cols: D Y Q G H
[ 34.3  35.2 -53.2 -55.6  69.2] = navus
[66.2 66.2 84.3 84.2 84.2] = Manu
[66.2 34.3 66.2 66.2 69.2] = sim
[ 42.7  34.3  35.4 -53.2 -55.6] = bil
[-12.2  79.2  55.4  92.3  85.4] = Puge
[42.7 34.3 35.4 25.7 48.9] = kod
all Manu: [84.2] -> 4 5
all Manu: [66.2] -> 1 2
gone navus: [ 69.2  34.3 -55.6  35.2] -> [-53.2]
start: [-53.2 -55.6  69.2] -> navus, 3
start: [ 34.3  35.4 -53.2 -55.6] -> bil, 2
all sim: [66.2] -> 1 3 4
gone Puge: [92.3 85.4 79.2 55.4] -> [-12.2]

cols: E F P Z B V
[  9.9 -23.4   0.6  -0.2 -25.8 -69.2] -> tedez
[  8.2   1.5 -23.7  36.3   9.9   8.2] -> vomo
[  8.2   1.5 -23.7  36.3  32.9  78.1] -> babol
[  9.9 -23.4   8.1 -17.2 -17.2 -17.2] -> zetu
all vomo: [8.2] -> 1 6
all zetu: [-17.2] -> 4 5 6
gone tedez: [-23.4 -69.2   9.9 -25.8   0.6] -> [-0.2]
col: [8.2 8.2 9.9] -> E

cols: C X N A U M W S R T
[ 44.7 -73.6 -73.9  60.5 -46.1 -67.6 -27.7 -21.9  79.5 -37.7] = duku
[ 10.7  70.3  50.0 -69.6  -0.3  65.1  65.6 -63.1  67.6   7.8] = nabo
[-24.4  62.3  33.7 -67.0 -64.3  71.4 -21.5 -92.5  63.6  67.8] = gep
[ 34.1 -54.0  -3.0  67.2  83.5 -63.2 -53.8  72.9 -65.7 -53.6] = numok
[ 63.3 -70.8 -60.3  57.8  51.6 -83.8 -39.3  34.6 -45.8 -42.1] = Tava
[ -0.1 -32.9 -21.6  66.4 -36.5 -54.0 -21.6  42.0 -36.5 -47.3] = zisan
[ 20.6 -74.1 -82.7  61.7 -49.8 -36.1 -64.3  22.2  55.1 -57.9] = rep
[ 12.7 -47.2   2.1  83.5  49.0 -44.1 -48.7  79.5 -82.6 -39.4] = nok
[  7.1 -63.5 -65.4  58.1 -65.2  -8.4 -65.0 -26.7  36.1 -32.4] = Dak
[ 54.5 -57.7 -55.8  36.4 -81.7 -54.2 -63.5 -40.9  50.8 -32.5] = Kubut
[-31.9  61.2  65.1 -90.4 -16.7  57.0  65.8 -85.9  62.1  55.3] = fumo
[ 25.0 -36.6 -19.4  54.4  67.9 -63.4 -64.1  72.8 -54.7 -40.2] = Pepil
col: [-69.6 -67.0  67.2  57.8] -> A
col: [-49.8  49.0] -> U
all zisan: [-21.6] -> 3 7
col: [63.3 -0.1 20.6 12.7  7.1] -> C

cols: zup det les Gadu vamil Fipu kanip
[  2.9  37.2 -38.2  51.6 -80.8  -0.2  13.3]  Gezon
[-19.6  -0.8  -0.9 -63.3 -19.6  -0.9  41.2]  Budut
[-10.0  36.8 -28.5  42.7  -0.9 -63.3  42.3]  vun
all Budut: [-0.9] -> 3 6
start: [-28.5  42.7  -0.9 -63.3] -> vun, 3

cols: Fone mot Legov Beb nosik
[-53.8  71.1  61.7  16.4  62.8] -> vunid
[-53.8  71.1  61.7 -45.9  11.1] -> komo
[  1.2 -21.3 -31.1  16.4   1.3] -> Tazul
col: [-53.8 -53.8] -> Fone
start: [  1.2 -21.3 -31.1  16.4] -> Tazul, 1
gone Tazul: [-31.1   1.3 -21.3  16.4] -> [1.2]
col: [-45.9  16.4] -> Beb
asked: [-53.8  71.1  61.7 -45.9  11.1] -> komo
col: [ 16.4 -45.9] -> Beb

cols: sozum tibo Kiv konu gile dapud pagid duled
[ 32.8 -35.7   3.6 -11.5   8.7  57.7 -14.6 -17.6] -> Nad
[ 55.7 -61.8  55.8   6.8 -24.9  21.1  31.7  56.8] -> nud
[ 43.8 -47.8   5.1 -13.2   8.4  70.8 -14.9 -16.4] -> Fam
[ 13.2 -14.2   0.8  -9.9  11.4  38.6 -17.2 -24.4] -> pov
[ 66.6 -73.3   9.6  -5.8  -8.7  66.0   8.0  22.0] -> tem
[ 58.9 -64.6   7.8 -10.1  -0.2  72.9  -3.6   3.1] -> gamim
[ 38.9 -43.4   7.2   9.9 -25.2  -0.3  33.3  56.7] -> nimo
[  5.3  -5.6   0.2  -5.2   6.5  19.1  -9.6 -13.9] -> Lubin
[ 62.8 -69.4   9.8   1.2 -18.4  42.6  22.0  42.8] -> Muz
col: [-11.5   6.8 -13.2  -9.9  -5.8 -10.1   9.9  -5.2] -> konu
start: [-43.4   7.2   9.9 -25.2] -> nimo, 2
gone nud: [-61.8  56.8  55.8 -24.9   6.8  31.7  21.1] -> [55.7]
start: [-24.9  21.1] -> nud, 5

cols: nar pumal Bazu Razul tero mik
[-7.7 15.7 -7.7 25.2 -7.7 15.7] : pob
[-44.0  15.7  26.2  15.4 -43.5 -18.5] : poviz
[ 49.0  -7.8 -20.5 -20.4 -11.3  78.8] : Dep
[-17.5  61.0 -17.6 -17.5  32.6  61.0] : luba
all pob: [-7.7] -> 1 3 5
all luba: [-17.5] -> 1 4
gone Dep: [ 49.0  78.8  -7.8 -20.5 -11.3] -> [-20.4]

